Here is a tiny trained network, its code and every weight. The questions are about switching its units off for an input and a class, where a switched-off unit gives its printed mean instead of its output.

import numpy as np


def w(rows, s, z=0):
    codes = np.array(rows[::2]) - 128.0
    scale = np.full(codes.shape[1], s)
    scale[-1] = z or s
    return codes * scale


def f(y):
    return np.maximum(y, 0)


def log_softmax(a):
    a = a - a.max(-1, keepdims=True)
    return a - np.log(np.exp(a).sum(-1, keepdims=True))


def net(x, mask):
    res = np.array(x, float).reshape(1, 8) / 4 @ E
    y = f(res @ A[0][:, :-1].T + A[0][:, -1])
    res = res + np.where(mask, y, B[0][:, -1]) @ B[0][:, :-1]
    return log_softmax(res[-1] @ U[:, :-1].T + U[:, -1])


A, B = {}, {}
E = w([
[116,169,127,142,178,109,106,121,136,106],'x0',
[110,134,254,141,111,123,107,143,134,137],'x1',
[91,154,159,99,138,132,120,107,206,102],'x2',
[200,78,164,142,172,183,53,108,147,181],'x3',
[161,166,103,184,125,101,169,125,125,170],'x4',
[77,137,122,165,133,152,45,183,156,102],'x5',
[111,204,105,98,206,95,132,167,134,111],'x6',
[151,115,97,145,137,171,141,98,176,76],'x7',
],0.0098)
A[0] = w([
[165,90,156,42,50,109,121,196,164,152,117],'N0',
[182,111,110,137,122,65,130,96,97,85,37],'N1',
[151,119,78,158,173,101,152,108,186,145,131],'N2',
[159,136,89,190,111,170,98,143,76,140,252],'N3',
[134,140,176,136,111,137,30,193,136,139,219],'N4',
[101,127,214,140,136,66,154,157,150,1,211],'N5',
[203,142,147,96,149,106,161,86,103,131,167],'N6',
[129,130,128,74,130,68,221,117,163,105,238],'N7',
[120,148,124,88,88,106,139,94,84,85,177],'N8',
[175,91,70,145,137,161,144,180,80,118,249],'N9',
[154,163,183,99,120,120,147,106,81,121,32],'N10',
],0.0098,0.0021)
B[0] = w([
[123,58,117,140,214,105,143,160,91,73,191],'N0',
[139,143,150,122,99,145,92,181,62,144,164],'N1',
[136,136,164,105,149,112,47,153,133,152,187],'N2',
[164,138,129,161,113,76,118,106,153,33,208],'N3',
[123,129,160,155,67,119,105,81,167,164,240],'N4',
[118,121,156,118,117,179,155,133,148,166,255],'N5',
[133,140,88,92,186,101,142,89,128,135,204],'N6',
[127,217,107,99,178,169,118,254,106,151,242],'N7',
[80,102,103,79,138,115,149,124,65,150,197],'N8',
[137,67,106,87,105,46,80,122,164,77,208],'N9',
[122,153,105,100,146,96,161,94,115,161,173],'N10',
],0.0091,0.0087)
U = w([
[132,92,63,171,22,26,118,158,148,73,191],'0',
[232,122,152,106,177,150,35,90,183,166,251],'1',
[89,132,65,87,98,104,150,181,66,153,89],'2',
[36,93,163,109,84,187,95,107,201,109,98],'3',
[138,168,211,254,65,66,107,108,103,189,119],'4',
[121,181,155,115,130,200,138,167,169,144,22],'5',
],0.008,0.0021)

Each question gives the input, the list of numbers given to net, and the class t.
The units are the neurons (one row each of A and B). Each row of codes is followed by its name. A weight is (code - 128) times the scale printed after its matrix; where a second scale follows, it is the last column's (A, B and U).
mask holds one flag per neuron, in row order. A switched-off neuron (its flag False) gives its mean, the last column of its row in B, instead of its output. The means were averaged over made-up inputs and are rounded, as every weight is.
A unit's drop is (log p(t) with every unit on - log p(t) with that unit switched off) / (log p(t) with every unit on - log p(t) with every unit switched off).
The circuit of an input: a set's keep is (log p(t) with only the set's units on - log p(t) with every unit switched off) / (log p(t) with every unit on - log p(t) with every unit switched off). Starting from all 11 units, units are removed one at a time, each time the one whose removal leaves the highest keep (on an exact tie, the one counted first), for as long as the keep stays at least 0.8.
units of the circuit, in order: the units of the circuit, biggest drop first
unit that matters most: the unit with the biggest drop
k most important neurons: the k neurons with the biggest drops, biggest first
drop of u: that unit's drop, to one decimal
input [1,3,3,-6,-6,-1,4,2], class 5: units of the circuit, in order -> (N5; N7)
input [5,-5,2,-4,5,-3,-4,4], class 2: units of the circuit, in order -> (N7; N4)
input [6,1,4,-4,8,-6,0,5], class 5: 2 most important neurons -> (N7; N9)
input [-7,-3,6,2,6,7,-6,0], class 0: unit that matters most -> N5
input [-2,0,7,0,4,-3,1,2], class 5: units of the circuit, in order -> (N7; N9)
input [-4,-8,1,6,1,8,-5,1], class 0: units of the circuit, in order -> (N3; N9)
input [0,-4,-8,6,-2,1,3,-2], class 0: units of the circuit, in order -> (N9; N3)
input [-7,-8,-2,6,-4,-3,-3,-2], class 0: units of the circuit, in order -> (N9; N3)
input [2,8,6,-8,-4,0,0,-3], class 5: units of the circuit, in order -> (N7; N5)
input [8,0,-1,-3,2,8,6,-1], class 4: units of the circuit, in order -> (N7; N4; N9)
input [-3,-1,8,1,-4,-4,3,-2], class 5: units of the circuit, in order -> (N7; N9)
input [-6,-5,-4,7,-1,-2,-7,0], class 0: 2 most important neurons -> (N9; N3)
input [6,-3,6,-1,-5,-8,3,4], class 5: drop of N5 -> 0.1
input [-5,6,1,-5,-2,-2,4,6], class 5: drop of N7 -> 0.3
input [0,8,-4,-4,-5,-5,0,1], class 2: drop of N8 -> 0.2
input [-8,5,-7,3,-7,7,-8,5], class 0: unit that matters most -> N3
input [-7,-4,4,3,7,3,-5,1], class 0: drop of N9 -> 0.1
